Each row has a hidden value; after the row comes its tier, the name of the range that the value falls in. Each part has its own.
[ 237  -54  -42  -81  223   -8  -55 -115  170  -23   21   33   10  100
  -67   34  -48  -73 -137  -30 -141   81  -78  167 -142  139  -49  -75
  135   27   81   54  -38  -91  161  -90  -60   69 -117  167  -40] => K
[-169  -89  -34    6   56  -36 -273   35 -161  243  153   80  163 -114
   -4   26   88 -352   26  196  132 -156   78   -1  -83  -12  119  144
 -123   14  -58  -43   55  -10   13   56  186   -6 -124  -13  -21] => S
[ 225   -1   77 -166   53  -94  105  -85  158 -197 -137  -43  -51   33
  -90   -9 -204  250 -116   15  -40  158  -58   -5   33   84 -121 -112
   97  -70  -31    5    2  -12   25    3  -82   -3   97  116   84] => K
[  21  -55   37  -56  116   12  -30  -33   -5   57   11    4   52  109
   -7   76  -16 -159  -23   97  -44   37  -43  110  -86   36   76   27
   29  -24  -29   10   38  -50   49  -96  -48   35  -74    6   34] => L
[ -81  -12   -8  -78   -1 -157  -35   49   -6  -49   41  -40   21  -66
    4  173  -12   -5  -34   96  194  -16   49  -97  113  -49  -12   70
  -65   26 -106    6  -71   54    3  206   72  -77  126   73  -64] => Q
[ 103   10   33  -52   62  -41  -72  -15   48  -51  -10  -46   62   -3
  -39   32  -99  -24 -156  104 -114   69  -97   68   12   85  -73  -64
   73  -20   22   51   38  -28   40  -52  -42    6   27   64   66] => H
[  74 -108   12  -61  153  -20  -28  -32   22   53   36   24   36  134
  -44   52  -27 -132  -17   18  -25   31  -64  117 -117   76   35   30
   59   40   43  -14   -5  -58  133  -68  -41   36  -72   59  -47] => Q
[  25    4   50  -76   12  -66  -43   33   11  -67  -17  -69   53    0
  -33   92 -104    3 -123  137  -27   64  -81    9   67   67  -43  -20
   47   -5  -12   24   42  -17   27   18  -13  -29   81   30   34] => L
[ 48 -53  21 -70  96   5   3 -61   6  27  19   2  44  68  20  25 -21 -70
 -67  59 -93  67 -40 123 -82  27  10  -6  43 -28 -40  16  34 -74  25 -48
 -60  37 -77  28  54] => P
[  39   -7   47  -78   80    1   -1  -14   -9   45   26   16   37  107
  -18   67  -31 -150  -26   62  -20   29  -18  142  -71   25   28   29
   24  -18  -50   39   32  -68   27 -114  -58   40  -51   62   50] => Q
[-237  -33  -51   26   -1  -78 -227   62 -220  181  141   52  148 -160
   76    9   99 -297   -2  200   68 -127  105  -20  -36  -57   49  120
 -181  -25 -104  -15   13   43  -89   58  137  -47  -47  -49   33] => K
[ 158   61  134   49  -60   -7  -47  -69  -35  143  134  -24  136 -139
  -14 -154  -53  -50 -105  -27  -41  -62  -83  195   68 -188 -173  -22
   31  -50  -85  112  104  -56  -68  -39  -91   98   19  186  308] => H
[  39  -24   78 -139    1  -51   48   12   39  -81  -21  -59   16   58
  -43   88 -118   79  -81   91   21   96  -69   32   46   55  -30   -4
   71    2  -47    1   60  -65   38   50  -22   -9   53   51   13] => Q
[  33  -56   40 -125  -56 -134  -40   11  -21  -75  -15  -26   49 -139
  -58  -69 -150  179 -111   96   43   46  -22  -88   72   67 -137  -24
    6   -7  -26  -67   52  -16   -2  170   80  -57   97   54   37] => S
[ -14  -41   -9  -30  120   -9  -92  -29   35  146  160   22   69   49
   -1  181   96 -263    0   42  144  -73   18  124  -42  -83   98  112
    0   58  -83   64  -19  -65   87   64   39   54 -106  134  -59] => Q
[  50   44   53  -75  -61 -112  -28   33  -40 -117  -45  -59   53 -106
  -21  -62 -160  120 -167  116 -105   82  -59  -13   88   67 -180  -81
   12  -56  -18   20   44   14  -64    2  -29  -52  141   36  135] => H
[ -60  -25   52 -123  -42 -115   18   77  -57  -43   28  -20   21    8
  -31   58  -86   28  -21   79  114   27    7  -12   49   19  -54   54
  -26   24  -69  -19   14   -9    2   83   31  -48   91   54  -21] => F
[ -22  -53   55 -122  -47  -69  -54   22  -71  -29  -15  -17   72  -79
  -38  -68 -132   78  -95  158  -25   58  -32  -28   13   93  -70  -12
    3  -35  -33  -63  110  -46  -25   61   63  -36   27  -15   66] => S
[-208   14    0  -89  -46  -79  -89   19  -62   29   64  -26   71 -136
   72  160   51  -77  -27  225  180  -32  117  -90   88 -109   84   96
 -125  -57 -231   14   31   18 -117  220  138  -57    8  -15   17] => K
[  26  -96    6  -37  148    5  -40  -68   23  113   79   20   54   90
    7   97   49 -179    1   36   30   -6  -23  118  -96  -30   91   64
   25   17  -44   12   -1  -59   87    2  -21   54 -111   59  -15] => L
[  12    6   44 -135  -13  -27  -59  -15   14   -1   32   -4   61  -59
  -35   33  -72   -5  -97  138   37   32   10   35   14   35  -21    7
   20  -30  -97   14   95  -90  -20   71   71    9  -37   72   52] => S
[  62  -89  -35  -45  175   18  -27 -119   35  103   82   55   42   71
   41   26   66 -157  -31   -3  -67   21    6  164 -158  -16   45   24
   23  -10  -49   26  -19  -81   56  -29  -43   71 -171   75   12] => H
[ 211  -86  -52  -84  234  -47  -33 -100  148  -74  -38   24  -10  116
  -59   29  -72  -23 -122  -13 -156  111  -79   99 -143  175  -45  -85
  112   16  102   11  -70  -39  159  -92  -72   29  -67  105  -61] => H
[-200  -35  -57   31   24  -64 -143   44 -214  180  155   51  122  -89
  110   33  125 -299    3  119   31 -104   92   55  -54  -84   32  121
 -152   -5 -103    8  -23    8  -74   31   59  -26  -53  -22   34] => L
[  48 -104   56  -72   61  -61    1   16  -42   16   11    0   41   87
  -57  -26  -98  -24  -21   31  -22   43  -83   68  -60   81  -38   18
   42   30   47  -48   30  -34   89  -48  -40    3   17   31    1] => Q
[  81  -22   74 -111  -27  -78   81  -45   38 -110  -41  -73   16  -40
    2  -13 -129  208 -122   52  -43  117  -67    5   79   -7 -118  -58
   57  -47  -75    0   45  -32  -29  105  -57  -15   90   51  109] => P
[ -46  -30   39  -77   76   21 -116   39   36  155  201   22   85  102
  -62  189   54 -292    9   75  182  -74  -11  169  -48  -32  109  134
   35  102  -66   76   55 -110  126   32   81   69 -135  155 -108] => F
[-372  -38   -9  -52  -65  -70 -129   89 -244   76   35  -12  114 -115
  127   97   65 -173   18  328   81  -30  117 -121   22  -49  137  126
 -200  -88 -200  -59   67   58 -168  120  140 -103   -2 -202   33] => H
[ 176 -135  -79  -10  263   21  -52 -123   52  141  133   92   45  140
    1  -16   70 -231  -55 -118 -147    7  -55  266 -245   66  -16    7
   91   77   95   28  -69 -127  180 -112  -86  105 -210  152  -56] => L
[  49    3  146  -66  -37  -20  -30   75  -68   61   60  -12   85   72
 -105  -43 -136  -97  -30   65   13   -2 -101  148   -2   35  -67   30
   49   21    8   29  122  -64   41 -138  -43   40   33   89   98] => F
[  41  -77   39 -105   92   -4    8  -13   14   35   44   10   32  130
  -37   62  -43  -89  -27   41   -7   51  -53  130  -88   66   27   35
   64   33   -6   -3   41  -97   93  -41  -29   38  -73   61  -30] => Q
[-110  -37  -45   -8   60  -30 -232    7 -134  234  170  104  138 -113
    8   12  100 -351   11  131  113 -151  113   62  -96  -38   71  126
 -118    3  -88    4   27  -40  -15   23  149   19 -139   62   12] => S
[  67  -27   61  -73  -45  -91   43   -8  -51  -77  -20  -53   47  -67
    8 -101 -137  164 -135   43 -117   95  -81   28   52   28 -177  -64
   36  -34  -19  -14   47  -27  -37   40  -68  -26  101   32  135] => P
[  43  -59   13  -57  100  -22  -55  -32   -8   -1  -13   -3   57   44
   -9   -5  -61  -66  -90  103 -131   70  -64   75  -80   96  -12  -31
   38  -31   17   -4   35  -31   38  -80  -40    8  -43   -5   43] => H
[ 233  -84  -61  -49  237  -18  -34  -90  112   18   60   50   14  139
  -47   18  -20 -127 -119  -94 -165   61  -91  217 -173  140  -75  -49
  132   74  128   44  -74 -106  192 -121  -99   72 -112  174  -63] => L
[ -15  -89  -45  -14  165   39  -95 -133   67  197  192   37   84    8
   67  145  172 -249   -8   27   93  -64   39  150  -96 -149  137  101
   -1   23 -137   63   -9  -92   63  135   44   90 -220  116  -32] => H
[ 136  -57   96 -232    2  -37  181 -117   84 -121  -99   -1  -50   44
  -37  -70 -162  279  -49   12   -7  165    6   35  -34   35  -67  -54
   68  -90 -129  -53   80 -106  -36   64  -48   24  -15   67  104] => S
[-161  -14   20 -109  -82 -138    7   75 -100  -55   21  -47   34  -84
   47  104  -38   52  -37  147  135   20   56  -97  113  -40  -29   69
  -88  -12 -144  -29    0   22  -78  197   70  -92  123  -12   -2] => Q
[ 172  -47   55 -134   71  -49  -36  -63  119  -49  -27   -6   26   -1
 -115    5 -140   75 -102   58   21   63  -61   27   -9   97  -50  -43
   97   -5    4   -9   57  -69   92   40   25   24   -8  126   20] => S
[-310  -45   12 -126  -85 -113  -14  130 -213   59   96   35   45  -17
   60   86   32 -117   87  161  214  -43  146  -49    2  -53   62  170
 -174    7 -187  -56   14    8  -96  133  125  -82   21  -50  -63] => F

New part:
[ 244 -193 -196   64 -102 -124  104 -282 -193  313    8  137 -499 -280
 -106   43  -55 -423  311  -81  254  334  234   46 -307  253   89  111
   65 -409 -171  216    0  -83  -84  575   28 -345 -540 -220  144] => rero
[   5   17 -101  395   35  111 -285 -402  161  -48  -18   68   25 -150
  -62  -99 -179 -408  140    1   63  307  -24  374 -230  118  -80  300
 -346 -191   78  -53   56 -117  -54  582 -174 -531  -27  256   -6] => rati
[ -88  166 -487 -153  253   30  -82  392 -241 -156   83  352  276  252
  -61 -165  253   73  108  -62   82  166  -57  257   72  -79 -142 -104
  148  -45  -82   80 -116  -80  346   50  -28 -147 -257  102  247] => mese
[-103   94   -7  -32  159  -62 -376   55   62    4  137  168  128   69
  163 -127  157  112  -78 -102  204 -116 -191  -24  215 -188  117  149
  241  321   69 -138  -76  -71  267  112   46   92   27 -371 -185] => rav
[   4 -271  183 -117  -36 -130   88 -109   33 -148  -19  -97 -119   17
 -180  200  -46  131  -31   -3 -142  -90 -127 -120 -128  246  417   -2
  113  122  -14  243 -274  -80  -74  -49   65   23 -292    1  -52] => rero
[ -45   32 -119  143 -243 -427  -31  -74  -92  258 -167 -417  -88  -81
  -83   17   26   78  -97 -231   39   -1   58  -64   79 -138 -315 -153
 -101 -129  -56  -88   98   29 -121  103   14  480  159 -326 -199] => mese
[ 127  -90 -185  217   82  146 -215 -361  -11   -1   36  246  -64 -174
 -179 -117 -157 -538  278   29   91  353   60  350 -186  171   75  281
 -158 -392   37   49   13 -114 -103  700 -181 -536 -129  211   72] => rav
[ -80   15 -174  110 -258 -409   33  -43  -78  234 -164 -419  -44  -94
  -64  -16   33  151  -79 -230   37   37    1  -95   59 -144 -332 -114
  -86 -117  -41  -73   13  -12  -99  107   13  449  140 -382 -257] => mese
[-117   73   97    4  234 -104 -411   56  144  -26   47  174  299  134
  208 -141  247  117 -200 -187  233  -83 -148   56  148 -279  127  142
  324  347  -63  -89 -118  123  346   35  -11  125 -146 -388 -172] => bobi
[-107  175 -124  491 -286 -126  -40 -334  174  156   -3 -347 -334 -224
  121  101 -124  -80   44  -62  122  227  -68   69 -276  124 -247  160
 -497   74   41 -102  106 -240   18  421   33 -379 -125  -12 -123] => rati
[-104  199 -420 -100  242    6 -112  363 -211 -165  107  350  347  241
  -24 -129  249  130  113  -57   85  160  -92  201   80 -113  -86  -63
  161  -44 -112   49 -158  -85  338   77  -55 -137 -284  103  195] => fasi
[ 277 -215 -386  -57  -33   40   76 -223 -262  214   58  243 -472 -239
 -279  -63  -69 -590  392   -2  183  395  194  191 -149  253  132  133
   74 -526  -38  230   -6 -117 -123  741  -41 -407 -372  -87  133] => mese
[ -10 -247  159   16  -66 -172  119 -150   54 -123  -84 -144 -116  -16
 -160  193 -170  196   66   40 -190 -130 -151 -170 -120  360  163   21
  -15  121   76  222 -212 -248 -208 -154  156   75 -135   31   22] => rero
[-122  117  -83 -100  194  -25 -370  149   60  -58  132  165  200  150
  112 -158  256   85 -148 -129  189  -62 -202   78  272 -278  156  106
  286  329   40 -108 -110   37  354  143  -15   97  -29 -334 -214] => fasi
[-203   34 -144  102  -62 -265   18   49   40   26 -107 -139  355  -16
  135 -116  107  365  -51 -219   75  116 -144  -80 -112 -163 -263   63
   37   17 -113  -34 -246  -73  123   -6  -26  165 -104 -359 -216] => rero
[-135   65   95   17  278   12 -434   15  119  -28  102  240  234  101
  241 -186  182   61 -141 -126  211 -143 -116   80   80 -136  110  153
  221  376   40 -117  -13  -12  336  -12   49   -9   17 -300  -37] => bobi
[ -25 -257  125 -181  -30  -86   81  -66  -48 -149   33  -69  -81   18
 -178  158   -8  119  -45  -21 -140  -71  -81  -86 -180  214  448  -53
   84   56  -33  198 -249  -74  -13  -28   14  -27 -229   39  -29] => noz
[  31  -11 -198  316   40  169 -224 -360   93  -52   17  108  -22 -148
 -134 -128 -165 -468  206   33   38  331  -17  384 -165  157  -39  288
 -305 -259  115   -6   49 -157  -79  647 -168 -540    2  259   14] => fasi
[ 265 -227 -192   52   -9  -51   28 -304 -188  253    2  248 -372 -258
 -150  -24  -64 -517  331  -67  237  366  248  145 -297  238  128  156
   99 -490 -167  224  -11  -40  -98  627  -41 -393 -506 -137  172] => rero
[-108  107   34  -32  194 -105 -420   82  100  -39   95  173  248  126
  165 -115  220  130 -163 -155  224  -77 -190   32  206 -301  149  135
  300  322  -27 -131 -132   75  333  104  -29  122 -101 -353 -224] => rati
[ -96 -202  -74 -155  -51   24  142  -31 -182 -130   86  -71  -63  -23
 -198   40  -82  114   89   44 -234  -89  -43  -58 -199  342  233 -110
 -131  -68  114  119 -104 -314  -90  -52   51  -83  146  166  105] => fasi
[-109   78   68  -29  224 -119 -417   79  121  -35   54  188  288  137
  191 -136  232  139 -188 -184  231  -84 -166   47  164 -291  111  131
  325  339  -51 -107 -129  108  343   34  -14  141 -129 -386 -188] => noz
[  80   11 -221  233 -307 -205  136 -268  -95  319   33 -192 -546 -297
   -5  132  -71 -190  208  -81  211  291   97  -58 -272  175  -70   78
 -202 -215  -97   57   37 -192  -50  537   57 -290 -377 -208  -42] => rati
[ -73 -230 -170 -180  -67    6  207   12 -181 -110   20 -106 -182  -15
 -234   18 -123  114  117   55 -244 -100  -61  -46 -157  409   53 -134
 -156  -14  197  167  -72 -372 -131 -136  151  -35  185  119  150] => mese
[  -6 -193   56  -29 -119 -143  131 -112   -8 -138   -6 -156 -164  -23
 -232  216 -175  187  120   89 -209  -99 -203 -193  -19  323  231   19
  -33   63  118  184 -239 -300 -221  -12  117   63  -83   78  -58] => rav
[-117   69  100   30  209 -117 -388   31  136   22   50  156  221   93
  237 -140  195  143 -151 -164  234 -134 -151  -10  152 -205   59  151
  290  376   -6 -102  -74   26  295  -12   64  150  -62 -432 -140] => bobi
[   9 -216  101  -25 -106 -164  112 -133    9 -132  -27 -141 -169  -24
 -217  226 -179  182  101   74 -191 -104 -188 -190  -52  322  235   22
  -14   75   94  194 -241 -265 -215  -39  119   62 -132   63  -46] => rati
[  94  131  -23  139   52 -273 -349  -34 -187  191  -54  -49 -153   89
 -132   61   87 -252  -79 -144   90 -108  227  196  172  -71 -123 -246
  -39 -104  -92  -83  360  145   -3   98    6  300   71   53  207] => mese
[   1   81  102  278 -197 -497 -204 -192  -70  280 -153 -353  -18  -89
  -31  112   -7   42 -112 -234   78  -58  125  -79   43 -169 -214 -138
 -101 -169 -161 -157  162  108 -151  113  -44  486   93 -219 -141] => rati
[ -93   85 -118 -109  153  -78 -315  148   55   -7   83  119  100  127
   92 -153  221   93 -121 -131  195  -74 -203   37  302 -242   58   97
  294  336   75  -81  -99    4  297  109   50  172  -14 -417 -220] => mese
[-128   85   96    8  246  -86 -418   56  132  -28   58  183  323  134
  210 -152  249  114 -194 -180  231  -88 -143   60  151 -282  133  139
  316  333  -59 -103 -109  120  351   38  -20  118 -114 -366 -156] => bobi
[-134  124  -75  -85  218   18 -400  131   50  -64  153  197  205  147
  130 -177  243   57 -142 -116  182  -80 -177  106  236 -244  154  100
  241  326   60 -130  -60   10  364  129  -14   43   32 -281 -160] => fasi
[-116   58   93   23  237  -61 -417   17  136    8   71  207  190   86
  253 -169  166  107 -136 -144  227 -152 -140   24  111 -149   46  160
  247  405   42 -115  -30  -27  304  -30   88   72   -4 -398  -88] => rero
[  48   78  189  282  -37 -444 -331 -181  -67  263 -161 -197  -15   -6
   -3   95   38  -85 -155 -242  113 -122  227   52   14 -122 -186 -181
  -52 -104 -198 -122  283  198  -73    6  -14  426   27 -120   72] => rero
[  -3   38 -140  390   19  126 -264 -383  143  -50    3   55   15 -149
  -79 -101 -174 -408  162   17   47  312  -37  367 -192  121  -77  293
 -358 -205   99  -56   59 -147  -62  609 -173 -526    7  268  -15] => rav
[ -50 -185    0  -40  -95  -79  129  -99  -95 -113   25 -122 -123  -44
 -195  131 -179  168  139   81 -229 -119 -120 -148 -118  374  147  -40
 -131   -6  145  130 -133 -367 -202  -70  117    5   94  132   61] => rav
[ -88 -211   -4  -99  -50  -32  120  -76 -143 -122   44  -67  -40  -43
 -157   65 -136  167   98   40 -217 -105  -54  -98 -247  358  170  -79
 -141  -50   99  110 -120 -330 -123 -115   73  -68  113  150  116] => rati
[ -37   44  106  278 -207 -509 -151 -191  -26  277 -191 -384   30 -104
   20   79   -5  118 -135 -264   78  -45  102 -105  -29 -161 -272 -113
  -99 -128 -167 -138  110   95 -132   45  -23  484   75 -300 -169] => noz
[  19 -247  167  -42  -72 -179   96 -133   52 -138  -58 -130 -154    1
 -195  232 -137  173   39   38 -166 -110 -171 -168  -76  298  279   21
   54  132   46  230 -260 -180 -169  -80  121   75 -230   19  -44] => noz
[  -6 -242  156   12  -57 -164  108 -147   52 -125  -79 -131 -117  -11
 -160  192 -164  182   63   41 -184 -126 -148 -157 -118  352  172   22
   -7  120   72  220 -210 -237 -195 -145  152   65 -146   40   28] => rero
[  -3 -263  191  -76  -47 -141  112 -121   49 -143  -34 -121 -105   13
 -177  211  -58  150  -12    7 -149  -88 -140 -144 -108  262  392   14
  106  123  -11  255 -283 -100  -99  -53   78   39 -294    2  -51] => bobi
